Below is a small trained network, with its code and all its weights. Each question gives an input and a target symbol and asks what happens when units are switched off, that is, made to give their printed mean instead of their output.

import numpy as np


def w(rows, s, z=0):
    codes = np.array(rows[::2]) - 128.0
    scale = np.full(codes.shape[1], s)
    scale[-1] = z or s
    return codes * scale


def norm(h):
    return h / np.sqrt((h * h).mean(-1, keepdims=True) + 1e-5)


def f(y):
    return np.maximum(y, 0)


def softmax(a):
    e = np.exp(a - a.max(-1, keepdims=True))
    return e / e.sum(-1, keepdims=True)


def log_softmax(a):
    a = a - a.max(-1, keepdims=True)
    return a - np.log(np.exp(a).sum(-1, keepdims=True))


def net(x, mask):
    ids = ['ΘΛΞΠΣΦαεζημτψω'.index(c) for c in x.split()]
    T = len(ids)
    res = E[ids] + P[:T]
    u = 0
    for l in range(2):
        r = norm(res)
        for j in range(2):
            rows = slice(3 * j, 3 * j + 3)
            q, k, v = (r @ M[l][rows].T for M in (Q, K, V))
            z = softmax(np.where(np.tri(T) > 0, q @ k.T / 3**0.5, -1e9)) @ v
            o = O[l][rows]
            res = res + np.where(mask[u + j], z, o[:, -1]) @ o[:, :-1]
        u += 2
        y = f(norm(res) @ A[l][:, :-1].T + A[l][:, -1])
        res = res + np.where(mask[u : u + 16], y, B[l][:, -1]) @ B[l][:, :-1]
        u += 16
    return log_softmax(norm(res)[-1] @ U[:, :-1].T + U[:, -1])


Q, K, V, O, A, B = {}, {}, {}, {}, {}, {}
E = w([
[133,147,173,132,71,190,147,119],'Θ',
[112,72,67,163,137,131,223,52],'Λ',
[103,79,126,83,147,114,160,40],'Ξ',
[159,166,181,106,132,108,149,189],'Π',
[190,165,165,117,81,177,152,24],'Σ',
[101,70,129,100,159,244,241,93],'Φ',
[150,98,209,70,151,86,178,156],'α',
[101,102,128,115,78,54,138,108],'ε',
[158,134,131,94,187,56,162,32],'ζ',
[91,108,156,162,119,124,147,96],'η',
[130,93,134,46,130,133,160,204],'μ',
[155,105,104,89,13,72,211,118],'τ',
[83,113,181,103,88,155,150,144],'ψ',
[74,113,250,135,104,111,142,158],'ω',
],0.018)
P = w([
[41,170,65,180,143,155,165,168],'0',
[192,49,201,197,143,180,74,140],'1',
[66,139,99,82,6,99,181,104],'2',
[211,54,194,186,132,189,109,131],'3',
[67,160,131,54,35,142,147,123],'4',
[227,63,188,186,129,187,125,115],'5',
[57,164,116,64,48,141,131,91],'6',
[225,72,202,180,134,214,120,148],'7',
[79,183,155,70,55,115,156,82],'8',
],0.019)
Q[0] = w([
[158,99,133,173,120,121,83,87],'0.h0',
[74,132,86,200,120,74,138,189],'0.h0',
[109,173,49,49,195,86,98,70],'0.h0',
[115,37,135,169,180,73,92,153],'0.h1',
[126,204,3,68,119,135,139,155],'0.h1',
[61,241,144,67,85,72,61,133],'0.h1',
],0.013)
K[0] = w([
[160,174,102,213,152,151,175,123],'0.h0',
[80,98,135,118,70,113,114,123],'0.h0',
[173,102,134,66,203,82,122,28],'0.h0',
[110,76,92,124,167,107,128,199],'0.h1',
[107,124,143,25,97,132,55,82],'0.h1',
[252,80,206,121,81,176,98,34],'0.h1',
],0.011)
V[0] = w([
[164,130,100,1,116,83,125,152],'0.h0',
[105,180,104,116,90,55,151,172],'0.h0',
[115,135,227,98,111,108,160,105],'0.h0',
[173,115,106,140,41,193,23,243],'0.h1',
[181,16,165,117,25,245,145,115],'0.h1',
[57,207,38,151,39,132,78,12],'0.h1',
],0.0096)
O[0] = w([
[59,126,90,64,84,143,87,168,18],'0.h0',
[131,117,95,75,164,124,166,186,134],'0.h0',
[129,151,125,160,72,91,48,118,192],'0.h0',
[126,73,161,86,168,122,207,155,28],'0.h1',
[100,125,127,42,184,143,77,8,255],'0.h1',
[159,212,183,112,175,43,100,164,240],'0.h1',
],0.013,0.0066)
A[0] = w([
[186,118,95,80,107,94,54,89,134],'0.n0',
[35,103,75,59,128,64,76,152,119],'0.n1',
[187,81,157,93,105,140,156,196,62],'0.n2',
[172,80,149,166,105,86,157,99,171],'0.n3',
[157,22,152,78,125,149,146,131,28],'0.n4',
[76,93,128,5,80,134,152,111,156],'0.n5',
[88,115,100,121,174,167,46,178,36],'0.n6',
[152,137,160,175,180,178,72,150,87],'0.n7',
[12,197,114,67,82,132,166,93,102],'0.n8',
[80,119,24,181,180,144,110,89,9],'0.n9',
[24,133,93,35,109,142,91,141,43],'0.n10',
[35,234,103,141,123,157,138,141,135],'0.n11',
[139,98,51,92,161,92,135,97,28],'0.n12',
[159,178,101,160,113,144,113,174,117],'0.n13',
[146,49,123,178,158,111,62,179,140],'0.n14',
[116,33,155,145,156,166,155,72,160],'0.n15',
],0.013,0.011)
B[0] = w([
[180,173,183,164,116,168,95,145,216],'0.n0',
[124,239,123,154,111,105,171,133,188],'0.n1',
[164,190,184,235,114,172,53,7,152],'0.n2',
[183,159,176,145,123,177,75,139,216],'0.n3',
[66,217,134,219,80,178,91,78,137],'0.n4',
[93,205,164,182,105,124,123,91,254],'0.n5',
[148,180,155,144,128,169,216,160,128],'0.n6',
[175,136,109,141,85,40,99,104,178],'0.n7',
[53,185,191,154,76,68,179,21,233],'0.n8',
[115,170,149,157,161,160,215,29,129],'0.n9',
[82,237,119,132,140,75,109,76,191],'0.n10',
[3,120,117,105,103,46,210,68,167],'0.n11',
[141,236,155,227,105,126,167,157,134],'0.n12',
[96,73,147,124,124,84,99,93,174],'0.n13',
[220,139,181,151,40,204,122,74,171],'0.n14',
[169,145,179,187,108,130,91,87,208],'0.n15',
],0.013,0.011)
Q[1] = w([
[218,171,132,145,86,137,132,190],'1.h0',
[146,122,192,180,65,151,127,173],'1.h0',
[141,135,199,118,98,119,144,162],'1.h0',
[29,133,170,12,80,147,154,59],'1.h1',
[113,207,172,93,79,40,109,77],'1.h1',
[46,114,121,6,182,124,158,92],'1.h1',
],0.014)
K[1] = w([
[115,61,74,107,199,129,165,221],'1.h0',
[143,115,62,184,163,94,160,96],'1.h0',
[99,117,121,104,110,97,199,169],'1.h0',
[66,109,112,144,71,252,45,68],'1.h1',
[63,203,100,122,88,101,101,79],'1.h1',
[121,176,148,81,108,208,26,28],'1.h1',
],0.013)
V[1] = w([
[93,156,98,52,51,97,161,134],'1.h0',
[189,204,127,161,135,174,103,143],'1.h0',
[112,51,79,195,189,89,202,110],'1.h0',
[134,175,185,77,158,91,179,64],'1.h1',
[114,96,160,70,197,125,140,252],'1.h1',
[121,58,155,99,106,70,67,98],'1.h1',
],0.016)
O[1] = w([
[113,111,4,216,167,177,81,133,147],'1.h0',
[143,48,192,170,122,86,115,229,145],'1.h0',
[57,234,148,60,117,137,219,116,118],'1.h0',
[92,111,161,107,214,114,59,160,230],'1.h1',
[150,215,184,208,189,159,137,164,2],'1.h1',
[228,187,118,70,78,119,74,76,115],'1.h1',
],0.016,0.024)
A[1] = w([
[29,109,87,92,163,54,207,120,170],'1.n0',
[22,165,165,79,163,122,90,161,105],'1.n1',
[120,176,179,94,143,48,210,112,92],'1.n2',
[209,97,142,181,143,169,65,164,109],'1.n3',
[89,182,145,95,98,232,166,140,116],'1.n4',
[66,111,26,160,136,21,159,50,207],'1.n5',
[131,115,126,33,95,113,164,215,5],'1.n6',
[74,151,101,76,140,8,224,127,142],'1.n7',
[2,114,138,34,128,23,195,46,202],'1.n8',
[94,86,103,52,191,109,160,233,39],'1.n9',
[122,122,90,132,216,125,78,127,52],'1.n10',
[79,53,106,129,144,208,120,156,97],'1.n11',
[131,152,171,106,223,143,188,201,119],'1.n12',
[111,138,134,230,156,60,120,136,152],'1.n13',
[164,113,185,120,140,101,140,183,78],'1.n14',
[28,170,80,108,141,3,225,97,168],'1.n15',
],0.016)
B[1] = w([
[25,231,126,146,54,92,159,124,171],'1.n0',
[26,124,94,105,41,206,203,98,160],'1.n1',
[108,215,65,75,55,178,143,186,144],'1.n2',
[109,123,117,124,175,71,106,209,157],'1.n3',
[86,166,52,128,161,57,213,73,136],'1.n4',
[91,208,145,100,65,198,151,169,219],'1.n5',
[29,220,137,160,13,255,239,233,128],'1.n6',
[50,252,111,164,71,147,138,119,162],'1.n7',
[17,196,170,150,42,169,121,131,253],'1.n8',
[80,133,89,194,173,69,114,186,128],'1.n9',
[104,153,48,80,56,194,190,200,132],'1.n10',
[137,95,153,202,163,95,68,130,131],'1.n11',
[158,85,138,127,90,238,111,113,138],'1.n12',
[63,93,89,66,72,144,129,153,169],'1.n13',
[170,150,94,61,136,168,143,160,140],'1.n14',
[35,243,107,53,40,145,159,131,192],'1.n15',
],0.018,0.029)
U = w([
[34,166,88,104,140,52,184,129,195],'Θ',
[71,67,163,90,116,124,97,1,126],'Λ',
[101,107,25,123,148,175,74,150,81],'Ξ',
[127,95,141,103,176,232,120,110,127],'Π',
[172,198,82,123,114,154,22,101,2],'Σ',
[183,169,156,77,83,134,151,166,13],'Φ',
[136,94,94,181,45,121,103,181,29],'α',
[126,126,177,200,151,107,199,119,138],'ε',
[170,50,26,97,109,160,164,66,249],'ζ',
[93,81,117,219,147,167,92,114,99],'η',
[127,173,122,154,224,110,139,68,183],'μ',
[186,132,199,178,105,121,138,81,89],'τ',
[110,195,155,215,171,145,96,173,37],'ψ',
[112,125,139,112,195,60,93,140,191],'ω',
],0.011,0.0075)

Each question gives the input, a string of symbols that net reads in full, and the target symbol t.
The units are the heads (3 rows each of Q, K, V and O) and the neurons (one row each of A and B). Each row of codes is followed by its name. A weight is (code - 128) times the scale printed after its matrix; where a second scale follows, it is the last column's (O, A, B and U).
mask holds one flag per unit, layer by layer, with each layer's heads first. A switched-off unit (its flag False) gives its mean, the last column of its rows in O or B, instead of its output. The means were averaged over made-up inputs and are rounded, as every weight is.
A unit's drop is (log p(t) with every unit on - log p(t) with that unit switched off) / (log p(t) with every unit on - log p(t) with every unit switched off).
most important unit: the unit with the biggest drop
top k neurons: the k neurons with the biggest drops, biggest first
top k neurons in layer l: the k neurons of layer l with the biggest drops, biggest first
which heads matter: for each layer, one digit per head in row order, 1 if its drop is at least 0.15 and else 0, layers parted by /
input α Θ Π ψ, target ζ: most important unit -> 0.h1
input ω Σ Ξ Σ η ζ ζ, target Λ: which heads matter -> 11 / 10
input ε Ξ Θ ω, target ψ: which heads matter -> 11 / 11
input Π Ξ Ξ, target Λ: top 2 neurons -> [0.n15, 0.n0]
input Φ η α μ Θ Σ ζ η, target Λ: which heads matter -> 10 / 10
input α Σ ω Θ, target ζ: which heads matter -> 01 / 11
input μ ε Σ α, target η: which heads matter -> 11 / 00
input η Σ Ξ Σ Π Σ, target Φ: top 2 neurons in layer 0 -> [0.n3, 0.n8]
input Θ Θ Θ η τ Σ Ξ η, target Π: which heads matter -> 11 / 11
input η η Σ Σ α Θ Θ, target Λ: which heads matter -> 01 / 10
input Ξ Σ Σ Φ, target Σ: top 3 neurons -> [0.n11, 1.n8, 0.n8]
input μ Ξ τ Σ, target η: which heads matter -> 11 / 00
input Σ η Ξ Φ, target ω: which heads matter -> 01 / 00
input η α Σ Θ η ε, target Φ: top 2 neurons -> [0.n3, 0.n8]
input μ ζ Θ Ξ Σ η μ τ, target η: most important unit -> 0.h0
input η Φ Σ ζ Ξ α ζ ψ, target Φ: which heads matter -> 11 / 10
input Σ η Σ τ α Σ, target ω: which heads matter -> 00 / 00
input Π Ξ Σ ε Θ Σ, target ε: which heads matter -> 11 / 11
input Θ ψ Φ μ ε τ, target Π: top 3 neurons -> [1.n12, 0.n8, 1.n8]
input Ξ ψ Σ Π, target Σ: top 2 neurons -> [0.n11, 1.n8]
input τ Σ μ ω τ Ξ, target Ξ: most important unit -> 1.h0
input Π η Ξ Λ, target ε: which heads matter -> 11 / 10
input Ξ Π ω Ξ τ ζ Ξ Ξ, target Σ: which heads matter -> 01 / 10
input τ τ Σ Σ Θ Π, target Ξ: top 3 neurons in layer 1 -> [1.n8, 1.n15, 1.n0]
input Φ Ξ Π η, target Λ: top 2 neurons in layer 0 -> [0.n15, 0.n8]
input ζ ζ Π α ψ μ Ξ Σ, target α: top 2 neurons in layer 1 -> [1.n8, 1.n15]
input ω Σ Ξ Θ, target τ: top neuron -> [1.n8]
input ψ Λ μ Ξ, target μ: top 2 neurons -> [0.n11, 1.n8]
